Below is a small trained network, with its code and all its weights. Each question gives an input and a class and asks what happens when units are switched off, that is, made to give their printed mean instead of their output.

import numpy as np


def w(rows, s, z=0):
    codes = np.array(rows[::2]) - 128.0
    scale = np.full(codes.shape[1], s)
    scale[-1] = z or s
    return codes * scale


def f(y):
    return np.maximum(y, 0)


def log_softmax(a):
    a = a - a.max(-1, keepdims=True)
    return a - np.log(np.exp(a).sum(-1, keepdims=True))


def net(x, mask):
    res = np.array(x, float).reshape(1, 7) / 4 @ E
    y = f(res @ A[0][:, :-1].T + A[0][:, -1])
    res = res + np.where(mask, y, B[0][:, -1]) @ B[0][:, :-1]
    return log_softmax(res[-1] @ U[:, :-1].T + U[:, -1])


A, B = {}, {}
E = w([
[201,124,80,130,177],'x0',
[130,119,138,113,160],'x1',
[125,143,232,158,136],'x2',
[158,192,122,254,123],'x3',
[29,42,98,185,81],'x4',
[144,119,116,153,18],'x5',
[49,202,110,79,150],'x6',
],0.0063)
A[0] = w([
[159,160,192,85,139,104],'N1',
[126,93,114,96,191,215],'N2',
[149,141,133,86,144,171],'N3',
[145,63,131,174,109,251],'N4',
[143,120,133,115,95,103],'N5',
[115,63,146,145,155,104],'N6',
[145,194,92,174,130,77],'N7',
[166,177,215,92,121,92],'N8',
[127,110,76,86,133,167],'N9',
[54,146,164,108,116,162],'N10',
[64,124,137,116,116,90],'N11',
[175,87,171,115,186,208],'N12',
[125,124,102,136,99,113],'N13',
[141,96,86,87,46,108],'N14',
[126,128,99,90,148,45],'N15',
[171,236,89,146,140,146],'N16',
[140,159,198,121,115,180],'N17',
[35,145,160,110,110,148],'N18',
[12,118,143,107,125,108],'N19',
[128,99,66,122,72,76],'N20',
[148,106,69,68,177,161],'N21',
[119,129,115,254,92,153],'N22',
[157,102,128,194,127,59],'N23',
[110,125,125,110,100,169],'N24',
[127,117,120,184,98,48],'N25',
[133,117,81,86,126,195],'N26',
[167,220,102,150,133,130],'N27',
],0.012,0.0013)
B[0] = w([
[133,69,193,162,185,199],'N1',
[105,177,94,54,178,201],'N2',
[125,91,134,115,174,182],'N3',
[143,125,28,181,133,214],'N4',
[132,90,130,136,106,152],'N5',
[143,197,102,130,123,172],'N6',
[184,182,167,129,63,195],'N7',
[130,62,235,179,173,213],'N8',
[118,105,104,53,140,194],'N9',
[19,149,181,126,123,201],'N10',
[66,154,147,119,83,183],'N11',
[196,158,113,147,218,206],'N12',
[132,93,129,157,103,162],'N13',
[137,36,104,103,15,212],'N14',
[122,129,111,83,165,167],'N15',
[230,190,216,69,84,233],'N16',
[127,102,206,186,156,189],'N17',
[4,159,184,124,102,214],'N18',
[18,189,166,91,63,228],'N19',
[129,33,110,138,58,203],'N20',
[116,126,93,22,188,224],'N21',
[118,184,58,251,103,254],'N22',
[123,163,100,212,155,191],'N23',
[103,117,131,131,101,162],'N24',
[125,129,92,201,128,183],'N25',
[124,86,111,64,132,192],'N26',
[218,173,209,91,82,217],'N27',
],0.022,0.0064)
U = w([
[126,117,98,3,174,133],'0',
[138,47,83,79,51,95],'1',
[196,220,178,82,54,173],'2',
[172,172,64,111,181,84],'3',
[49,173,156,98,64,175],'4',
[144,59,182,134,189,1],'5',
[124,159,64,199,95,216],'6',
],0.0066,0.00074)

Each question gives the input, the list of numbers given to net, and the class t.
The units are the neurons (one row each of A and B). Each row of codes is followed by its name. A weight is (code - 128) times the scale printed after its matrix; where a second scale follows, it is the last column's (A, B and U).
mask holds one flag per neuron, in row order. A switched-off neuron (its flag False) gives its mean, the last column of its row in B, instead of its output. The means were averaged over made-up inputs and are rounded, as every weight is.
A unit's drop is (log p(t) with every unit on - log p(t) with that unit switched off) / (log p(t) with every unit on - log p(t) with every unit switched off).
The circuit of an input: a set's keep is (log p(t) with only the set's units on - log p(t) with every unit switched off) / (log p(t) with every unit on - log p(t) with every unit switched off). Starting from the 12 units with the biggest drops (on a tie, the unit counted first), units are removed one at a time, each time the one whose removal leaves the highest keep (on an exact tie, the one counted first), for as long as the keep stays at least 0.8.
units of the circuit, in order: the units of the circuit, biggest drop first
most important unit: the unit with the biggest drop
top k neurons: the k neurons with the biggest drops, biggest first
drop of u: that unit's drop, to one decimal
input [-1,-3,-5,1,-4,-6,0], class 0: units of the circuit, in order : N21, N22
input [2,7,8,5,-8,5,-8], class 5: most important unit : N8
input [-5,3,-2,-8,-7,6,-4], class 5: units of the circuit, in order : N8, N1
input [8,6,8,-4,-7,-6,5], class 5: top 2 neurons : N8, N1
input [6,-2,-5,1,-2,0,-6], class 3: units of the circuit, in order : N19, N12, N18
input [-3,8,2,5,-2,-7,7], class 2: top 2 neurons : N16, N27
input [3,2,-6,1,5,7,0], class 1: top 2 neurons : N14, N20
input [8,-6,-8,5,1,-7,0], class 2: top 3 neurons : N16, N7, N27
input [5,0,2,-3,-5,-1,6], class 0: top 2 neurons : N21, N2
input [3,-1,4,7,7,8,-7], class 6: drop of N22 : 0.0
input [6,-1,-4,6,3,-7,1], class 2: drop of N16 : 0.1
input [6,3,-7,6,2,0,1], class 2: drop of N16 : 0.2
input [-8,-3,-8,0,-3,1,0], class 1: drop of N14 : 0.2
input [3,4,-4,-5,-2,6,-1], class 1: units of the circuit, in order : N14
